Below is a small trained network, with its code and all its weights. Each question gives an input and a target symbol and asks what happens when units are switched off, that is, made to give their printed mean instead of their output.

import numpy as np


def w(rows, s, z=0):
    codes = np.array(rows[::2]) - 128.0
    scale = np.full(codes.shape[1], s)
    scale[-1] = z or s
    return codes * scale


def f(y):
    return np.maximum(y, 0)


def softmax(a):
    e = np.exp(a - a.max(-1, keepdims=True))
    return e / e.sum(-1, keepdims=True)


def log_softmax(a):
    a = a - a.max(-1, keepdims=True)
    return a - np.log(np.exp(a).sum(-1, keepdims=True))


def net(x, mask):
    ids = ['ΘΞΦαβεζηλμστ'.index(c) for c in x.split()]
    T = len(ids)
    res = E[ids] + P[:T]
    u = 0
    for l in range(2):
        r = res
        for j in range(3):
            rows = slice(4 * j, 4 * j + 4)
            q, k, v = (r @ M[l][rows].T for M in (Q, K, V))
            z = softmax(np.where(np.tri(T) > 0, q @ k.T / 4**0.5, -1e9)) @ v
            o = O[l][rows]
            res = res + np.where(mask[u + j], z, o[:, -1]) @ o[:, :-1]
        u += 3
        y = f(res @ A[l][:, :-1].T + A[l][:, -1])
        res = res + np.where(mask[u : u + 8], y, B[l][:, -1]) @ B[l][:, :-1]
        u += 8
    return log_softmax(res[-1] @ U[:, :-1].T + U[:, -1])


Q, K, V, O, A, B = {}, {}, {}, {}, {}, {}
E = w([
[104,89,105,183,109,127],'Θ',
[193,208,148,76,182,111],'Ξ',
[110,116,92,166,152,176],'Φ',
[57,47,107,160,125,134],'α',
[38,102,42,207,5,182],'β',
[125,131,80,152,132,141],'ε',
[112,118,147,92,180,115],'ζ',
[141,117,133,169,162,164],'η',
[142,164,72,177,87,158],'λ',
[98,100,112,151,110,127],'μ',
[108,119,93,142,87,103],'σ',
[145,164,85,169,129,184],'τ',
],0.014)
P = w([
[135,47,97,108,109,128],'0',
[133,125,153,196,179,104],'1',
[64,119,203,124,115,170],'2',
[151,103,65,118,131,112],'3',
[17,161,140,122,151,49],'4',
[118,90,182,127,69,145],'5',
[168,172,7,141,137,175],'6',
[101,176,130,249,175,78],'7',
[161,92,156,115,66,152],'8',
[147,149,8,102,128,112],'9',
[4,223,97,152,116,10],'10',
[153,88,130,114,66,180],'11',
],0.019)
Q[0] = w([
[175,96,123,166,153,128],'L0H1',
[94,69,78,2,119,127],'L0H1',
[82,182,203,215,177,98],'L0H1',
[125,60,98,169,194,137],'L0H1',
[153,153,95,147,172,157],'L0H2',
[224,88,191,225,111,175],'L0H2',
[144,99,150,44,95,170],'L0H2',
[129,86,133,78,100,149],'L0H2',
[85,80,198,181,152,130],'L0H3',
[122,125,35,141,17,147],'L0H3',
[169,89,148,180,194,74],'L0H3',
[144,129,81,143,93,137],'L0H3',
],0.0078)
K[0] = w([
[125,132,183,105,116,158],'L0H1',
[163,106,126,102,131,157],'L0H1',
[79,179,117,151,152,114],'L0H1',
[125,95,135,165,111,95],'L0H1',
[100,79,57,120,175,93],'L0H2',
[111,103,126,7,89,124],'L0H2',
[180,84,134,73,109,167],'L0H2',
[149,98,127,172,79,169],'L0H2',
[122,119,162,90,107,159],'L0H3',
[85,114,138,144,134,130],'L0H3',
[165,59,97,78,115,142],'L0H3',
[153,196,164,125,131,160],'L0H3',
],0.012)
V[0] = w([
[84,211,47,68,53,112],'L0H1',
[136,76,148,174,105,56],'L0H1',
[223,126,39,170,134,146],'L0H1',
[101,76,185,146,64,156],'L0H1',
[126,143,236,148,12,117],'L0H2',
[121,170,68,1,161,120],'L0H2',
[65,96,20,75,142,12],'L0H2',
[205,180,93,101,37,109],'L0H2',
[170,79,83,96,119,144],'L0H3',
[145,145,181,154,128,117],'L0H3',
[120,179,146,14,41,146],'L0H3',
[115,133,128,147,173,93],'L0H3',
],0.0098)
O[0] = w([
[100,2,137,174,171,77,159],'L0H1',
[159,183,157,183,73,65,173],'L0H1',
[98,157,85,153,136,149,149],'L0H1',
[152,98,130,178,44,182,137],'L0H1',
[142,132,218,162,132,163,96],'L0H2',
[52,29,128,100,178,102,3],'L0H2',
[121,133,169,81,61,22,192],'L0H2',
[144,88,186,174,213,134,49],'L0H2',
[92,78,48,195,137,93,93],'L0H3',
[96,106,120,95,179,159,101],'L0H3',
[193,106,151,135,203,81,12],'L0H3',
[159,217,163,103,115,102,159],'L0H3',
],0.008,0.0056)
A[0] = w([
[67,250,154,129,138,141,125],'L0N1',
[193,48,80,88,92,111,255],'L0N2',
[128,164,137,79,108,143,157],'L0N3',
[93,171,68,254,51,116,184],'L0N4',
[168,170,124,143,142,116,179],'L0N5',
[206,184,163,143,102,177,150],'L0N6',
[136,23,101,169,104,168,10],'L0N7',
[101,52,146,184,166,159,111],'L0N8',
],0.0094,0.0054)
B[0] = w([
[176,45,184,231,114,62,185],'L0N1',
[183,71,140,160,57,255,160],'L0N2',
[154,85,130,157,158,198,160],'L0N3',
[164,135,122,79,215,91,253],'L0N4',
[77,76,17,126,39,167,154],'L0N5',
[47,84,154,68,189,132,178],'L0N6',
[167,175,107,94,211,112,140],'L0N7',
[149,145,181,140,126,198,133],'L0N8',
],0.0062,0.024)
Q[1] = w([
[219,98,37,59,183,135],'L1H1',
[58,127,229,95,157,93],'L1H1',
[46,255,66,192,68,35],'L1H1',
[134,123,155,62,116,136],'L1H1',
[176,84,241,133,125,121],'L1H2',
[121,100,59,104,110,117],'L1H2',
[173,134,110,71,252,171],'L1H2',
[247,217,45,56,52,145],'L1H2',
[89,123,131,103,97,90],'L1H3',
[112,188,222,96,99,111],'L1H3',
[56,51,127,163,105,109],'L1H3',
[42,121,138,86,167,116],'L1H3',
],0.0099)
K[1] = w([
[212,6,131,83,190,131],'L1H1',
[117,220,201,111,137,87],'L1H1',
[91,120,88,253,168,2],'L1H1',
[144,182,166,14,143,88],'L1H1',
[108,153,193,154,146,119],'L1H2',
[192,166,131,93,147,131],'L1H2',
[175,6,161,139,172,123],'L1H2',
[214,40,60,109,187,117],'L1H2',
[124,128,119,207,125,54],'L1H3',
[212,182,162,179,134,98],'L1H3',
[66,176,165,218,129,81],'L1H3',
[139,89,156,173,209,119],'L1H3',
],0.0089)
V[1] = w([
[76,135,97,14,163,98],'L1H1',
[83,25,199,167,15,112],'L1H1',
[98,254,181,60,140,205],'L1H1',
[104,107,8,153,16,180],'L1H1',
[153,246,127,45,87,160],'L1H2',
[84,84,176,191,200,86],'L1H2',
[180,168,161,88,244,215],'L1H2',
[31,95,74,89,68,156],'L1H2',
[71,37,80,71,177,132],'L1H3',
[172,102,191,51,37,168],'L1H3',
[154,129,106,101,117,23],'L1H3',
[76,195,107,119,120,154],'L1H3',
],0.0092)
O[1] = w([
[106,199,104,32,184,136,102],'L1H1',
[46,7,126,100,135,117,137],'L1H1',
[123,178,111,113,80,100,7],'L1H1',
[123,128,216,140,134,82,142],'L1H1',
[172,133,117,156,53,85,67],'L1H2',
[94,138,151,131,174,165,114],'L1H2',
[86,143,101,147,97,183,135],'L1H2',
[111,176,140,109,125,126,116],'L1H2',
[80,175,170,119,97,117,159],'L1H3',
[98,62,95,93,159,149,97],'L1H3',
[157,151,141,114,148,179,186],'L1H3',
[117,103,144,179,137,130,85],'L1H3',
],0.011,0.015)
A[1] = w([
[18,98,132,54,194,112,12],'L1N1',
[148,96,4,161,182,114,56],'L1N2',
[78,65,129,210,109,254,103],'L1N3',
[187,188,90,54,16,188,93],'L1N4',
[95,74,179,83,99,158,152],'L1N5',
[156,126,22,200,149,95,176],'L1N6',
[164,38,150,105,122,182,2],'L1N7',
[56,168,61,42,156,100,170],'L1N8',
],0.0077,0.0071)
B[1] = w([
[185,187,34,131,74,122,186],'L1N1',
[75,220,196,127,116,165,164],'L1N2',
[187,153,167,77,105,53,251],'L1N3',
[93,103,45,149,255,99,153],'L1N4',
[135,159,132,181,157,224,210],'L1N5',
[45,39,140,108,36,186,185],'L1N6',
[32,254,123,142,116,79,196],'L1N7',
[38,59,110,76,96,79,165],'L1N8',
],0.0083,0.018)
U = w([
[153,68,105,69,103,96,171],'Θ',
[10,98,69,182,78,87,144],'Ξ',
[70,93,150,56,132,36,100],'Φ',
[104,159,88,204,195,190,81],'α',
[2,176,128,153,205,59,60],'β',
[60,199,186,130,92,124,99],'ε',
[101,168,57,158,109,71,141],'ζ',
[154,107,164,51,226,147,42],'η',
[42,27,120,171,176,133,203],'λ',
[119,88,80,52,140,177,254],'μ',
[170,200,142,64,162,82,16],'σ',
[193,127,118,87,88,224,182],'τ',
],0.0081,0.0058)

Each question gives the input, a string of symbols that net reads in full, and the target symbol t.
The units are the heads (4 rows each of Q, K, V and O) and the neurons (one row each of A and B). Each row of codes is followed by its name. A weight is (code - 128) times the scale printed after its matrix; where a second scale follows, it is the last column's (O, A, B and U).
mask holds one flag per unit, layer by layer, with each layer's heads first. A switched-off unit (its flag False) gives its mean, the last column of its rows in O or B, instead of its output. The means were averaged over made-up inputs and are rounded, as every weight is.
A unit's drop is (log p(t) with every unit on - log p(t) with that unit switched off) / (log p(t) with every unit on - log p(t) with every unit switched off).
The circuit of an input: a set's keep is (log p(t) with only the set's units on - log p(t) with every unit switched off) / (log p(t) with every unit on - log p(t) with every unit switched off). Starting from the 12 units with the biggest drops (on a tie, the unit counted first), units are removed one at a time, each time the one whose removal leaves the highest keep (on an exact tie, the one counted first), for as long as the keep stays at least 0.8.
circuit, biggest first: the units of the circuit, biggest drop first
k most important neurons: the k neurons with the biggest drops, biggest first
top k neurons in layer l: the k neurons of layer l with the biggest drops, biggest first
input Θ μ β Ξ λ η Ξ ζ ζ τ Φ, target Φ: circuit, biggest first : (L0H1; L1H2)
input μ Θ Ξ Ξ Ξ Ξ λ, target λ: top 3 neurons in layer 0 : (L0N2; L0N1; L0N6)
input Ξ β Ξ ζ ζ σ η, target μ: circuit, biggest first : (L0H2; L1H1)
input Ξ λ Ξ Θ ε Ξ ε β ζ, target ε: circuit, biggest first : (L0N4; L1N7)
input ε ζ β β, target η: 2 most important neurons : (L0N1; L0N4)
input η Ξ Ξ Ξ σ ε Θ Θ, target η: circuit, biggest first : (L0H2; L1H3; L0N1; L1H2)
input β Θ Ξ Ξ η σ β Θ η λ σ β, target μ: circuit, biggest first : (L0N1; L0N4; L1H3)
input η τ ε λ α Ξ λ, target ζ: 2 most important neurons : (L0N1; L1N4)
input Ξ ζ μ η Ξ, target Φ: most important neuron : (L0N4)
input Ξ Ξ σ ζ, target μ: 2 most important neurons : (L0N1; L1N1)
input ζ μ λ Φ β Ξ σ β Θ β η, target λ: 4 most important neurons : (L0N1; L1N6; L1N3; L0N6)
input Θ Θ β μ, target Θ: top 3 neurons in layer 0 : (L0N4; L0N1; L0N7)
input λ β Ξ Θ ζ, target λ: circuit, biggest first : (L0N1; L0H2; L1H1; L1H2)
input Ξ α ζ Ξ Ξ Ξ λ, target μ: 3 most important neurons : (L0N1; L1N8; L1N1)
input ε Φ β α ζ Ξ Φ, target η: most important neuron : (L0N1)
input Φ μ σ Ξ τ Φ σ, target σ: circuit, biggest first : (L1H1; L0N1)
input Ξ η Ξ, target τ: circuit, biggest first : (L0H1; L1H2)
input Ξ Ξ Θ Ξ, target μ: circuit, biggest first : (L0H2; L1N8; L1H1)
input Ξ Ξ β η σ Ξ ε Φ β η Φ, target ζ: circuit, biggest first : (L0H2; L1H2)
input η Ξ Φ Ξ Φ σ μ β, target ζ: circuit, biggest first : (L0H2; L1H2; L0N6)
input Ξ β Ξ Θ Ξ Ξ Φ Ξ Ξ σ, target μ: top neuron in layer 0 : (L0N1)
input Ξ λ β μ μ, target α: circuit, biggest first : (L0H2; L1H1; L1N3)
input ζ σ Θ Ξ τ ε Ξ, target Ξ: 2 most important neurons : (L0N2; L0N4)
input ε Ξ α, target ε: circuit, biggest first : (L0H3; L1H3; L0H2)
input Ξ ζ β σ Φ, target Φ: circuit, biggest first : (L0H2; L1N8; L1H1)
input η Ξ η Φ ζ Ξ Φ β λ Ξ, target ζ: top 2 neurons in layer 1 : (L1N4; L1N3)
input α ε Ξ β β ζ, target ε: 4 most important neurons : (L0N1; L0N4; L1N7; L1N5)
input η β Ξ Ξ Ξ ε β λ α η Φ, target α: 2 most important neurons : (L0N4; L0N1)
input ζ β β τ τ ζ β Φ, target ε: 4 most important neurons : (L1N2; L1N6; L0N4; L0N2)
input λ Φ μ η, target τ: 4 most important neurons : (L0N1; L0N7; L0N4; L0N2)
